Below are the code and all the weights of a small trained network. Each question names an input and a class and asks about switching units off, where a switched-off unit gives its printed mean instead of its output.

import numpy as np


def w(rows, s, z=0):
    codes = np.array(rows[::2]) - 128.0
    scale = np.full(codes.shape[1], s)
    scale[-1] = z or s
    return codes * scale


def norm(h):
    return h / np.sqrt((h * h).mean(-1, keepdims=True) + 1e-5)


def f(y):
    return y / 2 * (1 + np.tanh(0.7978845608 * (y + 0.044715 * y**3)))


def log_softmax(a):
    a = a - a.max(-1, keepdims=True)
    return a - np.log(np.exp(a).sum(-1, keepdims=True))


def net(x, mask):
    res = np.array(x, float).reshape(1, 8) / 4 @ E
    u = 0
    for l in range(2):
        y = f(norm(res) @ A[l][:, :-1].T + A[l][:, -1])
        res = res + np.where(mask[u : u + 11], y, B[l][:, -1]) @ B[l][:, :-1]
        u += 11
    return log_softmax(norm(res)[-1] @ U[:, :-1].T + U[:, -1])


A, B = {}, {}
E = w([
[135,129,121,127],'x0',
[131,129,125,128],'x1',
[133,4,124,161],'x2',
[141,132,115,126],'x3',
[169,86,191,48],'x4',
[124,124,136,130],'x5',
[114,124,143,128],'x6',
[55,106,3,43],'x7',
],0.007)
A[0] = w([
[138,93,117,229,59],'0.n0',
[182,158,82,114,145],'0.n1',
[135,128,186,100,102],'0.n2',
[153,106,117,15,4],'0.n3',
[190,100,180,15,242],'0.n4',
[105,191,130,50,49],'0.n5',
[2,166,75,72,202],'0.n6',
[200,104,120,115,206],'0.n7',
[144,227,205,137,60],'0.n8',
[106,52,101,87,152],'0.n9',
[156,51,108,164,185],'0.n10',
],0.009,0.0034)
B[0] = w([
[132,127,178,172,168],'0.n0',
[108,122,167,157,141],'0.n1',
[192,153,128,102,145],'0.n2',
[106,110,90,91,155],'0.n3',
[154,124,165,77,247],'0.n4',
[254,134,102,151,153],'0.n5',
[208,152,84,158,255],'0.n6',
[80,121,182,112,174],'0.n7',
[23,128,123,121,196],'0.n8',
[87,101,87,94,192],'0.n9',
[76,88,161,204,197],'0.n10',
],0.009,0.0053)
A[1] = w([
[121,141,194,101,166],'1.n0',
[150,252,220,128,129],'1.n1',
[111,173,38,86,3],'1.n2',
[120,84,114,120,68],'1.n3',
[168,62,129,99,194],'1.n4',
[129,184,152,55,127],'1.n5',
[121,188,161,117,37],'1.n6',
[155,36,167,204,117],'1.n7',
[143,203,143,139,145],'1.n8',
[138,194,121,205,144],'1.n9',
[89,93,152,146,68],'1.n10',
],0.011,0.0037)
B[1] = w([
[187,147,100,190,193],'1.n0',
[43,90,75,33,253],'1.n1',
[172,170,241,215,170],'1.n2',
[116,121,136,41,128],'1.n3',
[99,141,162,110,194],'1.n4',
[253,194,175,185,174],'1.n5',
[91,116,186,53,135],'1.n6',
[232,136,83,149,226],'1.n7',
[67,216,217,95,179],'1.n8',
[4,92,129,119,219],'1.n9',
[203,196,85,110,147],'1.n10',
],0.0051,0.0054)
U = w([
[3,204,151,130,127],'0',
[149,239,44,164,221],'1',
[140,215,232,44,28],'2',
[236,155,86,50,250],'3',
[131,103,163,244,226],'4',
[111,57,10,172,70],'5',
[209,47,218,121,52],'6',
[91,37,89,15,5],'7',
],0.018,0.0017)

Each question gives the input, the list of numbers given to net, and the class t.
The units are the neurons (one row each of A and B). Each row of codes is followed by its name. A weight is (code - 128) times the scale printed after its matrix; where a second scale follows, it is the last column's (A, B and U).
mask holds one flag per neuron, layer by layer. A switched-off neuron (its flag False) gives its mean, the last column of its row in B, instead of its output. The means were averaged over made-up inputs and are rounded, as every weight is.
A unit's drop is (log p(t) with every unit on - log p(t) with that unit switched off) / (log p(t) with every unit on - log p(t) with every unit switched off).
The circuit of an input: a set's keep is (log p(t) with only the set's units on - log p(t) with every unit switched off) / (log p(t) with every unit on - log p(t) with every unit switched off). Starting from the 12 units with the biggest drops (on a tie, the unit counted first), units are removed one at a time, each time the one whose removal leaves the highest keep (on an exact tie, the one counted first), for as long as the keep stays at least 0.8.
units of the circuit, in order: the units of the circuit, biggest drop first
top k neurons: the k neurons with the biggest drops, biggest first
k most important neurons of layer l: the k neurons of layer l with the biggest drops, biggest first
drop when u is switched off: that unit's drop, to one decimal
input [3,-5,-5,2,8,5,3,2], class 3: units of the circuit, in order => (0.n5)
input [2,8,-1,8,-3,2,5,8], class 1: units of the circuit, in order => (1.n2, 1.n1)
input [5,-2,-8,-4,1,-2,5,8], class 3: top 3 neurons => (0.n5, 0.n10, 0.n8)
input [-6,-5,-2,3,0,0,0,-8], class 0: units of the circuit, in order => (0.n8, 1.n1)
input [-5,6,0,-7,3,0,0,-7], class 2: top 2 neurons => (1.n1, 0.n8)
input [-5,-3,0,-4,1,3,3,-5], class 2: 3 most important neurons of layer 0 => (0.n2, 0.n10, 0.n1)
input [-6,4,-4,7,-1,-3,4,-4], class 0: 2 most important neurons of layer 0 => (0.n8, 0.n4)
input [6,-8,0,5,5,4,-6,5], class 3: 2 most important neurons of layer 0 => (0.n6, 0.n8)
input [-5,-2,-1,-7,-3,0,8,3], class 1: 2 most important neurons of layer 0 => (0.n6, 0.n10)
input [6,4,-8,3,-5,-2,-8,-1], class 0: drop when 1.n9 is switched off => 0.2
input [-1,3,-7,-4,4,3,8,7], class 3: drop when 0.n5 is switched off => 0.1
input [-5,-8,-4,-4,3,0,8,4], class 3: drop when 1.n10 is switched off => 0.0
input [0,7,0,5,-6,1,-5,-2], class 0: drop when 0.n10 is switched off => 0.1
input [2,-8,-1,5,7,7,-2,3], class 3: most important neuron of layer 1 => (1.n5)
